Below is a small trained network, with its code and all its weights. Each question gives an input and a target symbol and asks what happens when units are switched off, that is, made to give their printed mean instead of their output.

import numpy as np


def w(rows, s, z=0):
    codes = np.array(rows[::2]) - 128.0
    scale = np.full(codes.shape[1], s)
    scale[-1] = z or s
    return codes * scale


def norm(h):
    return h / np.sqrt((h * h).mean(-1, keepdims=True) + 1e-5)


def f(y):
    return y / 2 * (1 + np.tanh(0.7978845608 * (y + 0.044715 * y**3)))


def softmax(a):
    e = np.exp(a - a.max(-1, keepdims=True))
    return e / e.sum(-1, keepdims=True)


def log_softmax(a):
    a = a - a.max(-1, keepdims=True)
    return a - np.log(np.exp(a).sum(-1, keepdims=True))


def net(x, mask):
    ids = ['ΛΞΠΦΩαβδεθψ'.index(c) for c in x.split()]
    T = len(ids)
    res = E[ids] + P[:T]
    u = 0
    for l in range(3):
        q, k, v = (norm(res) @ M[l].T for M in (Q, K, V))
        z = softmax(np.where(np.tri(T) > 0, q @ k.T / 2**0.5, -1e9)) @ v
        res = res + np.where(mask[u], z, O[l][:, -1]) @ O[l][:, :-1]
        u += 1
        y = f(norm(res) @ A[l][:, :-1].T + A[l][:, -1])
        res = res + np.where(mask[u : u + 4], y, B[l][:, -1]) @ B[l][:, :-1]
        u += 4
    return log_softmax(norm(res)[-1] @ U[:, :-1].T + U[:, -1])


Q, K, V, O, A, B = {}, {}, {}, {}, {}, {}
E = w([
[90,86,135,101,187,68,141,159,105,180,127],'Λ',
[198,109,137,78,86,130,200,96,179,93,97],'Ξ',
[120,243,61,135,159,136,104,72,123,112,113],'Π',
[222,77,140,153,162,136,90,100,92,138,79],'Φ',
[99,128,183,132,167,70,125,197,99,150,122],'Ω',
[149,110,130,154,111,209,161,110,251,193,111],'α',
[76,72,91,118,192,91,127,169,123,172,168],'β',
[143,145,121,185,125,195,34,161,141,137,180],'δ',
[168,168,146,119,115,43,152,88,138,106,221],'ε',
[115,123,98,112,189,62,142,205,127,177,126],'θ',
[77,98,145,182,84,104,82,26,189,120,145],'ψ',
],0.021)
P = w([
[87,104,102,132,27,159,177,139,5,178,109],'0',
[110,120,102,166,129,97,141,77,67,217,120],'1',
[124,158,143,142,133,126,139,115,84,170,109],'2',
[134,152,152,145,143,118,136,118,97,146,116],'3',
[146,142,150,141,154,114,127,130,112,133,117],'4',
[152,134,147,141,167,120,122,128,133,132,128],'5',
[155,127,153,131,181,116,123,130,143,115,133],'6',
[153,124,157,127,188,110,110,134,157,99,133],'7',
[151,115,164,123,210,113,109,129,167,91,130],'8',
[153,124,178,120,232,109,101,118,182,91,139],'9',
[156,109,180,117,233,117,106,118,192,77,142],'10',
],0.014)
Q[0] = w([
[254,111,149,165,103,190,191,75,219,47,165],'L0H1',
[22,50,146,91,125,65,191,206,70,215,112],'L0H1',
],0.0064)
K[0] = w([
[116,141,126,105,216,120,92,115,183,44,116],'L0H1',
[103,148,79,152,12,148,188,131,2,185,114],'L0H1',
],0.009)
V[0] = w([
[121,109,206,204,131,193,96,209,113,144,150],'L0H1',
[166,78,255,116,117,61,150,182,142,130,163],'L0H1',
],0.007)
O[0] = w([
[128,138,126,204,135,209,135,146,116,116,195,4],'L0H1',
[190,122,104,182,134,163,244,28,103,137,137,3],'L0H1',
],0.011,0.0032)
A[0] = w([
[110,112,88,119,246,145,128,94,57,118,171,5],'L0N1',
[105,128,254,93,150,132,235,29,164,152,45,178],'L0N2',
[162,163,69,200,130,215,68,157,209,139,129,193],'L0N3',
[103,182,117,243,161,184,243,50,60,114,162,23],'L0N4',
],0.0061,0.0026)
B[0] = w([
[185,178,170,143,101,122,169,185,117,102,80,159],'L0N1',
[158,78,2,165,135,161,123,132,152,165,156,252],'L0N2',
[151,164,209,114,170,194,126,90,117,132,176,194],'L0N3',
[105,122,161,157,106,24,147,220,193,119,52,181],'L0N4',
],0.0092,0.0043)
Q[1] = w([
[254,161,158,103,6,170,2,35,247,47,142],'L1H1',
[153,205,189,106,143,113,176,61,106,91,69],'L1H1',
],0.0064)
K[1] = w([
[187,146,133,115,254,56,96,120,229,60,141],'L1H1',
[146,89,163,131,134,73,100,137,241,130,94],'L1H1',
],0.0086)
V[1] = w([
[189,154,59,73,172,167,156,253,86,158,123],'L1H1',
[80,241,67,228,196,84,82,101,84,126,86],'L1H1',
],0.0062)
O[1] = w([
[56,123,175,5,172,147,204,31,42,153,111,123],'L1H1',
[63,117,161,197,254,50,93,124,127,81,151,253],'L1H1',
],0.0099,0.0047)
A[1] = w([
[152,74,97,26,68,115,139,56,223,121,17,101],'L1N1',
[120,168,11,182,177,190,142,21,95,89,141,4],'L1N2',
[107,82,113,165,16,199,114,139,168,83,125,139],'L1N3',
[53,87,189,154,84,173,167,146,164,255,140,96],'L1N4',
],0.0078,0.004)
B[1] = w([
[139,161,24,101,155,176,146,134,112,1,139,199],'L1N1',
[169,176,122,174,122,144,149,126,129,157,112,252],'L1N2',
[75,104,129,169,129,136,178,70,104,139,116,143],'L1N3',
[131,138,139,146,154,172,107,155,172,66,138,191],'L1N4',
],0.015,0.0023)
Q[2] = w([
[158,34,120,123,122,99,179,169,122,148,212],'L2H1',
[135,147,141,168,94,95,107,7,152,97,121],'L2H1',
],0.015)
K[2] = w([
[127,147,48,209,49,187,227,170,104,190,85],'L2H1',
[228,131,55,186,218,67,8,106,254,85,115],'L2H1',
],0.0097)
V[2] = w([
[106,230,155,78,66,90,184,159,177,119,248],'L2H1',
[255,233,114,123,168,140,134,167,145,245,59],'L2H1',
],0.0089)
O[2] = w([
[26,221,110,101,114,84,154,82,119,135,207,4],'L2H1',
[96,96,146,55,253,79,104,216,143,121,121,109],'L2H1',
],0.013,0.0016)
A[2] = w([
[115,142,143,107,65,177,138,58,115,161,163,2],'L2N1',
[96,192,109,100,118,218,133,159,248,189,71,108],'L2N2',
[107,190,97,124,83,54,156,91,133,113,223,98],'L2N3',
[155,100,144,137,116,194,186,139,114,135,130,26],'L2N4',
],0.012,0.0095)
B[2] = w([
[187,155,190,62,172,71,89,134,166,42,110,144],'L2N1',
[77,2,147,103,125,160,193,144,197,115,129,182],'L2N2',
[211,18,149,113,158,95,148,188,118,131,184,254],'L2N3',
[126,218,107,117,177,119,106,168,199,227,142,140],'L2N4',
],0.017,0.0046)
U = w([
[156,175,116,120,118,142,155,95,160,248,127,114],'Λ',
[125,127,52,83,83,182,168,132,104,64,122,225],'Ξ',
[28,138,78,113,161,91,68,165,135,129,106,184],'Π',
[184,50,151,131,131,189,81,165,47,131,46,4],'Φ',
[97,156,170,214,119,90,238,153,114,70,103,49],'Ω',
[72,70,159,97,71,180,166,135,221,136,126,145],'α',
[183,178,206,88,90,115,145,49,154,115,142,122],'β',
[121,136,160,165,117,223,106,157,63,96,226,111],'δ',
[160,58,95,118,109,99,142,129,99,166,250,134],'ε',
[92,109,167,114,134,133,187,38,48,148,111,142],'θ',
[166,114,105,198,2,113,75,96,185,117,124,160],'ψ',
],0.0077,0.0036)

Each question gives the input, a string of symbols that net reads in full, and the target symbol t.
The units are the heads (2 rows each of Q, K, V and O) and the neurons (one row each of A and B). Each row of codes is followed by its name. A weight is (code - 128) times the scale printed after its matrix; where a second scale follows, it is the last column's (O, A, B and U).
mask holds one flag per unit, layer by layer, with each layer's heads first. A switched-off unit (its flag False) gives its mean, the last column of its rows in O or B, instead of its output. The means were averaged over made-up inputs and are rounded, as every weight is.
A unit's drop is (log p(t) with every unit on - log p(t) with that unit switched off) / (log p(t) with every unit on - log p(t) with every unit switched off).
The circuit of an input: a set's keep is (log p(t) with only the set's units on - log p(t) with every unit switched off) / (log p(t) with every unit on - log p(t) with every unit switched off). Starting from the 12 units with the biggest drops (on a tie, the unit counted first), units are removed one at a time, each time the one whose removal leaves the highest keep (on an exact tie, the one counted first), for as long as the keep stays at least 0.8.
circuit, biggest first: the units of the circuit, biggest drop first
top k neurons: the k neurons with the biggest drops, biggest first
k most important neurons of layer l: the k neurons of layer l with the biggest drops, biggest first
drop of u: that unit's drop, to one decimal
input β Π ε θ, target β: circuit, biggest first -> L2H1, L1H1, L2N1, L1N4
input Ω β Φ Λ, target Ω: circuit, biggest first -> L0H1, L0N4
input Ω ε ψ Π β β Ξ ε Π ε Π, target ε: circuit, biggest first -> L2H1, L2N3
input Π Π β Π ε Π Ω Π ψ, target ψ: circuit, biggest first -> L2H1
input β Π Π Ω Λ, target β: circuit, biggest first -> L2H1, L1H1, L2N1, L1N4
input Ξ Φ Π ε β Π θ, target Ξ: circuit, biggest first -> L1H1, L1N1
input Λ α Ω, target Λ: 2 most important neurons of layer 1 -> L1N4, L1N2
input α θ ε β, target α: top 2 neurons -> L2N2, L1N3
input Ω Π Π Π Π ε Π Π Λ ε, target Π: circuit, biggest first -> L2H1, L1N2
input Φ Ω Ξ Φ Π Π Π α θ Π, target α: top 2 neurons -> L2N2, L0N2
input Ω ψ Π Ξ ε θ, target Ω: circuit, biggest first -> L0H1, L0N4, L2N3
input Π Π Π Π Λ Π Ω δ Λ Π, target Ω: circuit, biggest first -> L0H1, L0N4, L0N1
input Π ε Ω Π β Ξ ε Φ Π ψ, target ψ: circuit, biggest first -> L2H1, L0H1
input Ω Φ Π ε Ω Ω Φ Π Φ Π, target Φ: circuit, biggest first -> L2H1
input Π β Π, target β: top 4 neurons -> L0N2, L0N4, L1N2, L2N1
input Ω Π Ω Π β ψ β Ξ, target Ξ: top 2 neurons -> L1N1, L2N3
input β Λ ε Λ β α α ψ ε β Λ, target β: top 2 neurons -> L2N1, L1N4
input Π δ Λ ε Ξ Π β Π, target β: top 3 neurons -> L0N2, L0N3, L1N2
input ε Ω θ ψ Π Ω Π Φ Ω Φ θ, target ε: top 2 neurons -> L2N3, L1N2
input Π Π Π α θ α ε Π, target α: top 2 neurons -> L2N2, L1N2
input ε ε Π ε Λ, target ε: top neuron -> L2N3
input ε Λ Λ Ω α ε Φ Λ, target ε: top 2 neurons -> L2N3, L1N4
input α θ Ω, target α: 2 most important neurons of layer 0 -> L0N3, L0N1
input θ Π ψ Ω Π, target ψ: drop of L1H1 -> 0.1
